Below are the code and all the weights of a small trained network. Each question names an input and a class and asks about switching units off, where a switched-off unit gives its printed mean instead of its output.

import numpy as np


def w(rows, s, z=0):
    codes = np.array(rows[::2]) - 128.0
    scale = np.full(codes.shape[1], s)
    scale[-1] = z or s
    return codes * scale


def norm(h):
    return h / np.sqrt((h * h).mean(-1, keepdims=True) + 1e-5)


def f(y):
    return y / 2 * (1 + np.tanh(0.7978845608 * (y + 0.044715 * y**3)))


def log_softmax(a):
    a = a - a.max(-1, keepdims=True)
    return a - np.log(np.exp(a).sum(-1, keepdims=True))


def net(x, mask):
    res = np.array(x, float).reshape(1, 3) / 4 @ E
    u = 0
    for l in range(2):
        y = f(norm(res) @ A[l][:, :-1].T + A[l][:, -1])
        res = res + np.where(mask[u : u + 4], y, B[l][:, -1]) @ B[l][:, :-1]
        u += 4
    return log_softmax(norm(res)[-1] @ U[:, :-1].T + U[:, -1])


A, B = {}, {}
E = w([
[198,101,106,35],'x0',
[134,112,178,203],'x1',
[213,254,154,66],'x2',
],0.0047)
A[0] = w([
[117,122,100,80,72],'0.n0',
[161,171,218,120,204],'0.n1',
[104,204,221,129,4],'0.n2',
[78,252,139,155,4],'0.n3',
],0.011,0.0024)
B[0] = w([
[98,99,158,110,150],'0.n0',
[166,96,170,141,255],'0.n1',
[92,55,139,157,204],'0.n2',
[9,72,202,129,232],'0.n3',
],0.012,0.0044)
A[1] = w([
[110,31,125,116,203],'1.n0',
[106,154,132,252,252],'1.n1',
[122,160,128,169,88],'1.n2',
[159,178,167,69,85],'1.n3',
],0.012,0.003)
B[1] = w([
[152,208,83,96,254],'1.n0',
[155,103,91,214,207],'1.n1',
[142,112,11,173,121],'1.n2',
[95,50,159,86,150],'1.n3',
],0.011,0.0086)
U = w([
[134,168,49,69,196],'0',
[146,56,200,26,146],'1',
[146,103,36,252,160],'2',
[173,178,118,157,47],'3',
[53,85,192,182,188],'4',
[232,88,200,198,100],'5',
[128,156,141,140,1],'6',
],0.018,0.0096)

Each question gives the input, the list of numbers given to net, and the class t.
The units are the neurons (one row each of A and B). Each row of codes is followed by its name. A weight is (code - 128) times the scale printed after its matrix; where a second scale follows, it is the last column's (A, B and U).
mask holds one flag per neuron, layer by layer. A switched-off neuron (its flag False) gives its mean, the last column of its row in B, instead of its output. The means were averaged over made-up inputs and are rounded, as every weight is.
A unit's drop is (log p(t) with every unit on - log p(t) with that unit switched off) / (log p(t) with every unit on - log p(t) with every unit switched off).
The circuit of an input: a set's keep is (log p(t) with only the set's units on - log p(t) with every unit switched off) / (log p(t) with every unit on - log p(t) with every unit switched off). Starting from all 8 units, units are removed one at a time, each time the one whose removal leaves the highest keep (on an exact tie, the one counted first), for as long as the keep stays at least 0.8.
units of the circuit, in order: the units of the circuit, biggest drop first
k most important neurons: the k neurons with the biggest drops, biggest first
top k neurons in layer l: the k neurons of layer l with the biggest drops, biggest first
drop when u is switched off: that unit's drop, to one decimal
input [1,-2,2], class 1: 2 most important neurons	(0.n2 0.n3)
input [4,4,6], class 1: top neuron in layer 1	(1.n1)
input [2,-7,0], class 1: units of the circuit, in order	(0.n2 1.n0 0.n3 1.n3)
input [7,-4,7], class 1: top 2 neurons in layer 1	(1.n3 1.n0)
input [1,1,5], class 1: top 2 neurons in layer 1	(1.n1 1.n2)
input [1,2,0], class 5: 2 most important neurons	(0.n2 1.n0)
input [1,1,-8], class 2: 2 most important neurons	(1.n1 0.n0)
input [5,8,-4], class 2: 3 most important neurons	(1.n1 0.n0 0.n1)
input [4,-8,3], class 1: 2 most important neurons	(1.n0 1.n3)
input [6,8,-4], class 3: 2 most important neurons	(1.n0 0.n2)
input [-1,1,6], class 4: 2 most important neurons	(0.n3 0.n2)
input [-6,6,1], class 2: top 3 neurons in layer 1	(1.n1 1.n3 1.n2)
input [4,4,-1], class 0: 2 most important neurons	(1.n1 0.n1)
input [8,-5,8], class 1: units of the circuit, in order	(1.n3)
input [-2,-4,-4], class 0: drop when 1.n0 is switched off	0.1
input [-7,-6,7], class 4: drop when 0.n3 is switched off	0.5
input [-7,-6,8], class 4: drop when 0.n3 is switched off	0.3
